[[ 4.80 -0.56  5.57  3.98  7.07  0.40 -1.42]
 [-4.01  0.45 -4.66 -3.33 -5.93 -0.34  1.19]
 [-2.98  0.32 -3.48 -2.47 -4.42 -0.25  0.86]]
:
[[-1.42  1.19  0.86]
 [ 0.40 -0.34 -0.25]
 [ 7.07 -5.93 -4.42]
 [ 3.98 -3.33 -2.47]
 [ 5.57 -4.66 -3.48]
 [-0.56  0.45  0.32]
 [ 4.80 -4.01 -2.98]]

[[ 6.25 -2.07  2.45  4.01 -3.60 -4.33  0.22 -5.12  4.01  4.01  5.50 -4.34
   4.77  3.97 -2.07 -1.35]
 [-5.60  3.67 -1.37 -3.10  5.38  6.19  1.12  7.06 -3.10 -3.11 -4.77  6.20
  -3.95 -3.07  3.67  2.86]
 [-5.35  3.50 -1.31 -2.96  5.13  5.91  1.06  6.74 -2.96 -2.97 -4.55  5.91
  -3.78 -2.93  3.49  2.73]]
:
[[-1.35  2.86  2.73]
 [-2.07  3.67  3.49]
 [ 3.97 -3.07 -2.93]
 [ 4.77 -3.95 -3.78]
 [-4.34  6.20  5.91]
 [ 5.50 -4.77 -4.55]
 [ 4.01 -3.11 -2.97]
 [ 4.01 -3.10 -2.96]
 [-5.12  7.06  6.74]
 [ 0.22  1.12  1.06]
 [-4.33  6.19  5.91]
 [-3.60  5.38  5.13]
 [ 4.01 -3.10 -2.96]
 [ 2.45 -1.37 -1.31]
 [-2.07  3.67  3.50]
 [ 6.25 -5.60 -5.35]]

[[ 7.22 -2.86 -5.46 -0.45 -5.63 -0.37 -4.64]
 [-5.32  1.83 -5.46 -0.85 -0.53 -8.77  0.69]
 [-6.77  6.05  2.92  1.76  8.35 -2.22  7.32]]
:
[[-4.64  0.69  7.32]
 [-0.37 -8.77 -2.22]
 [-5.63 -0.53  8.35]
 [-0.45 -0.85  1.76]
 [-5.46 -5.46  2.92]
 [-2.86  1.83  6.05]
 [ 7.22 -5.32 -6.77]]

[[ 5.25 -6.13 -6.11  6.90 -4.83 -5.81]
 [-1.39 -1.38 -1.13  1.52 -0.86 -4.28]
 [-3.76  1.20  1.50  5.71  2.55 -8.75]
 [-5.12  5.17  6.16 -2.21  5.98  0.42]
 [ 1.28  1.14 -1.25 -0.98 -2.91  1.98]
 [ 0.45 -1.04 -0.15 -1.58  0.24  2.39]]
:
[[-5.81 -4.28 -8.75  0.42  1.98  2.39]
 [-4.83 -0.86  2.55  5.98 -2.91  0.24]
 [ 6.90  1.52  5.71 -2.21 -0.98 -1.58]
 [-6.11 -1.13  1.50  6.16 -1.25 -0.15]
 [-6.13 -1.38  1.20  5.17  1.14 -1.04]
 [ 5.25 -1.39 -3.76 -5.12  1.28  0.45]]

[[-3.06 -2.59 -3.71 -2.19 -0.55]
 [ 3.32  2.71  7.57  7.22 -1.44]
 [-3.29  3.96  0.61  3.52 -3.99]
 [-2.10  2.36 -2.43 -2.18  1.65]
 [ 0.90 -4.26 -3.25 -5.03  2.95]
 [-0.24  3.90  0.00 -0.94  1.57]
 [ 2.18 -6.00  2.26 -0.95  1.34]
 [ 3.74 -8.70  0.86 -1.24  2.81]
 [ 3.57  1.60  6.64  5.78 -1.03]
 [-1.74  3.42  2.04  1.60 -1.65]]
:
[[-0.55 -1.44 -3.99  1.65  2.95  1.57  1.34  2.81 -1.03 -1.65]
 [-2.19  7.22  3.52 -2.18 -5.03 -0.94 -0.95 -1.24  5.78  1.60]
 [-3.71  7.57  0.61 -2.43 -3.25  0.00  2.26  0.86  6.64  2.04]
 [-2.59  2.71  3.96  2.36 -4.26  3.90 -6.00 -8.70  1.60  3.42]
 [-3.06  3.32 -3.29 -2.10  0.90 -0.24  2.18  3.74  3.57 -1.74]]

[[ 4.30 -4.96 -1.84  1.31 -3.91  5.80 -6.87  1.33  0.51  1.22]
 [ 1.35  2.13 -0.57 -0.77 -2.32  5.54  1.57  5.23 -1.94  1.49]
 [ 0.52 -1.31 -1.35  1.08 -1.34  6.77 -0.56  4.99 -0.64  3.38]
 [ 3.81  6.44 -3.07 -0.45  2.48  3.10 -1.06  4.32 -3.01  4.21]
 [ 1.83  2.47 -4.57  2.43  1.85 -6.33  3.43 -1.19  3.35 -6.49]
 [ 3.36  5.38 -1.55  0.86  3.81  4.39 -0.15  4.16 -5.83  1.75]]
:
[[ 1.22  1.49  3.38  4.21 -6.49  1.75]
 [ 0.51 -1.94 -0.64 -3.01  3.35 -5.83]
 [ 1.33  5.23  4.99  4.32 -1.19  4.16]
 [-6.87  1.57 -0.56 -1.06  3.43 -0.15]
 [ 5.80  5.54  6.77  3.10 -6.33  4.39]
 [-3.91 -2.32 -1.34  2.48  1.85  3.81]
 [ 1.31 -0.77  1.08 -0.45  2.43  0.86]
 [-1.84 -0.57 -1.35 -3.07 -4.57 -1.55]
 [-4.96  2.13 -1.31  6.44  2.47  5.38]
 [ 4.30  1.35  0.52  3.81  1.83  3.36]]
